Below is a small trained network, with its code and all its weights. Each question gives an input and a target symbol and asks what happens when units are switched off, that is, made to give their printed mean instead of their output.

import numpy as np


def w(rows, s, z=0):
    codes = np.array(rows[::2]) - 128.0
    scale = np.full(codes.shape[1], s)
    scale[-1] = z or s
    return codes * scale


def f(y):
    return y / 2 * (1 + np.tanh(0.7978845608 * (y + 0.044715 * y**3)))


def softmax(a):
    e = np.exp(a - a.max(-1, keepdims=True))
    return e / e.sum(-1, keepdims=True)


def log_softmax(a):
    a = a - a.max(-1, keepdims=True)
    return a - np.log(np.exp(a).sum(-1, keepdims=True))


def net(x, mask):
    ids = ['ΓΞΣΨβεζηθλμτφ'.index(c) for c in x.split()]
    T = len(ids)
    res = E[ids] + P[:T]
    u = 0
    for l in range(2):
        r = res
        for j in range(2):
            rows = slice(3 * j, 3 * j + 3)
            q, k, v = (r @ M[l][rows].T for M in (Q, K, V))
            z = softmax(np.where(np.tri(T) > 0, q @ k.T / 3**0.5, -1e9)) @ v
            o = O[l][rows]
            res = res + np.where(mask[u + j], z, o[:, -1]) @ o[:, :-1]
        u += 2
        y = f(res @ A[l][:, :-1].T + A[l][:, -1])
        res = res + np.where(mask[u : u + 12], y, B[l][:, -1]) @ B[l][:, :-1]
        u += 12
    return log_softmax(res[-1] @ U[:, :-1].T + U[:, -1])


Q, K, V, O, A, B = {}, {}, {}, {}, {}, {}
E = w([
[129,146,91,159,101,101],'Γ',
[175,118,116,176,109,155],'Ξ',
[101,150,128,152,93,184],'Σ',
[98,125,49,103,74,95],'Ψ',
[183,80,75,185,155,102],'β',
[104,125,99,77,184,220],'ε',
[253,135,98,70,108,156],'ζ',
[152,154,130,138,124,177],'η',
[73,187,96,2,176,174],'θ',
[129,153,66,145,222,100],'λ',
[80,146,87,142,173,147],'μ',
[162,246,136,136,92,87],'τ',
[149,162,132,196,224,163],'φ',
],0.0079)
P = w([
[141,83,211,55,189,71],'0',
[153,107,180,75,185,96],'1',
[156,129,152,90,180,110],'2',
[155,140,130,103,167,127],'3',
[156,150,108,120,155,139],'4',
[151,164,91,129,146,152],'5',
[153,174,72,147,135,160],'6',
[148,191,59,156,122,170],'7',
[144,195,41,165,108,178],'8',
[147,207,28,173,100,188],'9',
[153,213,15,192,91,195],'10',
[154,228,3,193,92,198],'11',
],0.006)
Q[0] = w([
[100,82,201,131,98,213],'0.h0',
[103,80,230,93,59,81],'0.h0',
[16,75,201,138,124,113],'0.h0',
[225,176,17,24,138,186],'0.h1',
[159,255,70,103,161,132],'0.h1',
[77,108,53,123,149,87],'0.h1',
],0.025)
K[0] = w([
[129,97,97,97,144,2],'0.h0',
[96,72,234,132,170,95],'0.h0',
[154,68,208,94,113,76],'0.h0',
[131,220,29,238,96,154],'0.h1',
[162,124,19,121,129,203],'0.h1',
[186,178,180,111,101,180],'0.h1',
],0.021)
V[0] = w([
[147,126,149,179,185,100],'0.h0',
[199,114,131,151,71,78],'0.h0',
[102,193,109,93,144,60],'0.h0',
[137,136,246,194,142,210],'0.h1',
[163,9,103,125,127,133],'0.h1',
[84,128,42,199,193,55],'0.h1',
],0.013)
O[0] = w([
[103,99,126,126,82,172,91],'0.h0',
[135,57,44,147,161,139,139],'0.h0',
[156,96,181,191,106,89,209],'0.h0',
[169,127,131,140,17,227,4],'0.h1',
[112,167,2,149,113,48,59],'0.h1',
[107,34,190,62,121,44,159],'0.h1',
],0.0086,0.0025)
A[0] = w([
[111,163,96,185,168,138,61],'0.n0',
[147,122,139,129,122,124,96],'0.n1',
[111,95,145,115,103,133,76],'0.n2',
[129,130,138,135,147,134,3],'0.n3',
[55,105,139,156,150,161,94],'0.n4',
[121,131,126,127,130,130,130],'0.n5',
[105,88,129,100,100,110,65],'0.n6',
[143,123,136,129,124,125,105],'0.n7',
[149,110,108,172,92,118,91],'0.n8',
[9,138,151,192,132,144,101],'0.n9',
[92,141,88,178,121,143,96],'0.n10',
[25,122,123,177,131,142,100],'0.n11',
],0.015,0.0047)
B[0] = w([
[188,96,179,62,143,120,248],'0.n0',
[153,136,147,128,132,109,109],'0.n1',
[143,97,131,78,152,106,75],'0.n2',
[165,247,82,171,228,138,47],'0.n3',
[124,86,153,72,157,139,85],'0.n4',
[121,129,121,127,129,134,126],'0.n5',
[149,131,188,81,115,168,90],'0.n6',
[145,133,140,128,131,114,115],'0.n7',
[157,138,156,185,80,153,107],'0.n8',
[169,73,225,45,117,74,98],'0.n9',
[183,132,107,101,105,108,135],'0.n10',
[150,79,163,75,109,92,81],'0.n11',
],0.014,0.0018)
Q[1] = w([
[144,130,159,105,50,71],'1.h0',
[180,204,45,131,93,96],'1.h0',
[104,120,254,122,93,80],'1.h0',
[145,182,54,151,140,180],'1.h1',
[155,166,133,69,108,125],'1.h1',
[159,197,123,128,132,119],'1.h1',
],0.0096)
K[1] = w([
[4,119,142,194,35,46],'1.h0',
[144,154,94,1,4,210],'1.h0',
[68,180,156,229,139,121],'1.h0',
[125,239,45,163,7,209],'1.h1',
[102,147,38,139,109,230],'1.h1',
[52,144,73,105,112,136],'1.h1',
],0.0064)
V[1] = w([
[149,85,175,104,56,96],'1.h0',
[118,97,135,95,120,154],'1.h0',
[128,131,113,140,157,128],'1.h0',
[110,102,131,115,254,201],'1.h1',
[106,113,102,68,97,137],'1.h1',
[90,121,121,137,150,167],'1.h1',
],0.0069)
O[1] = w([
[176,116,85,149,140,96,27],'1.h0',
[117,149,134,123,172,99,77],'1.h0',
[137,120,153,139,94,155,196],'1.h0',
[159,154,208,1,102,139,255],'1.h1',
[169,101,205,123,130,140,71],'1.h1',
[115,164,135,117,177,120,30],'1.h1',
],0.0037,0.00095)
A[1] = w([
[129,57,89,142,89,143,252],'1.n0',
[92,69,112,91,179,196,196],'1.n1',
[101,212,61,133,177,110,97],'1.n2',
[2,103,176,180,65,136,201],'1.n3',
[111,172,47,164,42,137,64],'1.n4',
[137,135,145,115,97,207,147],'1.n5',
[143,175,145,116,21,45,171],'1.n6',
[46,96,106,145,174,164,114],'1.n7',
[59,121,137,182,158,128,75],'1.n8',
[155,121,137,213,204,141,154],'1.n9',
[137,86,167,151,210,69,105],'1.n10',
[84,159,66,46,80,118,189],'1.n11',
],0.009,0.003)
B[1] = w([
[210,53,115,182,53,63,252],'1.n0',
[138,13,79,83,145,198,223],'1.n1',
[147,183,98,52,134,124,201],'1.n2',
[10,115,211,193,66,110,209],'1.n3',
[72,200,56,122,118,193,148],'1.n4',
[139,177,129,81,97,226,216],'1.n5',
[146,166,106,85,52,28,193],'1.n6',
[47,122,14,174,116,195,123],'1.n7',
[23,137,98,200,112,156,114],'1.n8',
[203,164,98,179,205,177,224],'1.n9',
[103,160,112,167,210,113,235],'1.n10',
[97,131,59,37,56,119,202],'1.n11',
],0.014,0.002)
U = w([
[92,182,100,136,108,196,23],'Γ',
[50,70,57,117,78,58,129],'Ξ',
[236,123,93,70,152,119,254],'Σ',
[70,132,89,139,235,103,84],'Ψ',
[105,93,149,153,94,82,122],'β',
[148,246,212,190,118,87,171],'ε',
[86,49,199,88,150,77,95],'ζ',
[136,72,82,216,114,75,68],'η',
[111,69,187,114,2,141,133],'θ',
[113,149,39,182,68,152,6],'λ',
[63,129,87,84,133,193,72],'μ',
[58,213,175,34,143,150,80],'τ',
[145,64,210,206,171,207,201],'φ',
],0.0056,0.0031)

Each question gives the input, a string of symbols that net reads in full, and the target symbol t.
The units are the heads (3 rows each of Q, K, V and O) and the neurons (one row each of A and B). Each row of codes is followed by its name. A weight is (code - 128) times the scale printed after its matrix; where a second scale follows, it is the last column's (O, A, B and U).
mask holds one flag per unit, layer by layer, with each layer's heads first. A switched-off unit (its flag False) gives its mean, the last column of its rows in O or B, instead of its output. The means were averaged over made-up inputs and are rounded, as every weight is.
A unit's drop is (log p(t) with every unit on - log p(t) with that unit switched off) / (log p(t) with every unit on - log p(t) with every unit switched off).
The circuit of an input: a set's keep is (log p(t) with only the set's units on - log p(t) with every unit switched off) / (log p(t) with every unit on - log p(t) with every unit switched off). Starting from the 12 units with the biggest drops (on a tie, the unit counted first), units are removed one at a time, each time the one whose removal leaves the highest keep (on an exact tie, the one counted first), for as long as the keep stays at least 0.8.
units of the circuit, in order: the units of the circuit, biggest drop first
top k neurons: the k neurons with the biggest drops, biggest first
k most important neurons of layer l: the k neurons of layer l with the biggest drops, biggest first
which heads matter: for each layer, one digit per head in row order, 1 if its drop is at least 0.15 and else 0, layers parted by /
input Ψ ζ ζ θ λ, target Ψ: units of the circuit, in order	1.n10; 0.h1
input ζ λ φ Γ β Ξ φ β ζ θ ζ μ, target Σ: units of the circuit, in order	1.n3; 0.n0
input ζ Ψ ζ ζ θ φ τ, target θ: units of the circuit, in order	0.h1; 1.n10; 1.n9
input ζ φ ζ φ ε ζ β θ, target Ξ: top 4 neurons	1.n11; 1.n6; 0.n0; 1.n5
input φ θ ζ ζ ζ ζ ζ ζ Ψ ζ, target Ψ: units of the circuit, in order	0.h1; 1.n10; 0.h0
input ζ ζ τ θ Ξ ζ ζ τ ζ Σ, target Σ: which heads matter	10 / 00
input ζ ζ Σ, target Σ: units of the circuit, in order	0.h1; 0.n0; 1.n3; 0.n10
input θ φ ζ τ β, target φ: units of the circuit, in order	1.n9; 1.n6; 1.n11; 0.h0
input μ φ τ, target θ: which heads matter	11 / 00
input λ Ξ β θ β, target ε: units of the circuit, in order	0.h0; 1.n1; 1.n11
input Ψ ζ Γ β, target η: top 2 neurons	1.n0; 1.n5
input φ ζ Ψ ζ ζ ζ ζ ζ ζ μ, target Σ: which heads matter	00 / 00
input ε ζ ζ φ ε, target μ: which heads matter	10 / 00
input τ Ψ Σ φ φ Σ η ζ Ψ, target Σ: units of the circuit, in order	0.h1; 1.n3; 0.n10; 1.n2
input τ θ φ ζ ζ φ ζ β ε τ ζ Γ, target Σ: which heads matter	10 / 00
input ζ ζ Ψ ζ τ β λ φ ζ τ ε, target φ: which heads matter	01 / 00
input τ Γ Ψ Σ Ψ, target Ξ: top 2 neurons	1.n11; 0.n0
input ζ θ Ψ ζ τ Ψ τ ζ ε θ Ξ, target ε: which heads matter	10 / 00
input τ θ τ, target ε: top neuron	1.n1
input Σ ε ζ ζ φ ε β ζ τ θ ζ, target ε: top 2 neurons	1.n1; 1.n11
input ζ ζ λ ζ ζ η η ζ Ξ, target λ: top 4 neurons	1.n4; 0.n9; 0.n8; 1.n0
input ζ Ξ ζ ζ Ξ ε τ τ φ ζ β ζ, target Ξ: 2 most important neurons of layer 1	1.n11; 1.n9
input φ ζ φ ε Γ φ β Ψ λ φ ζ, target θ: top 3 neurons	1.n9; 1.n10; 1.n0
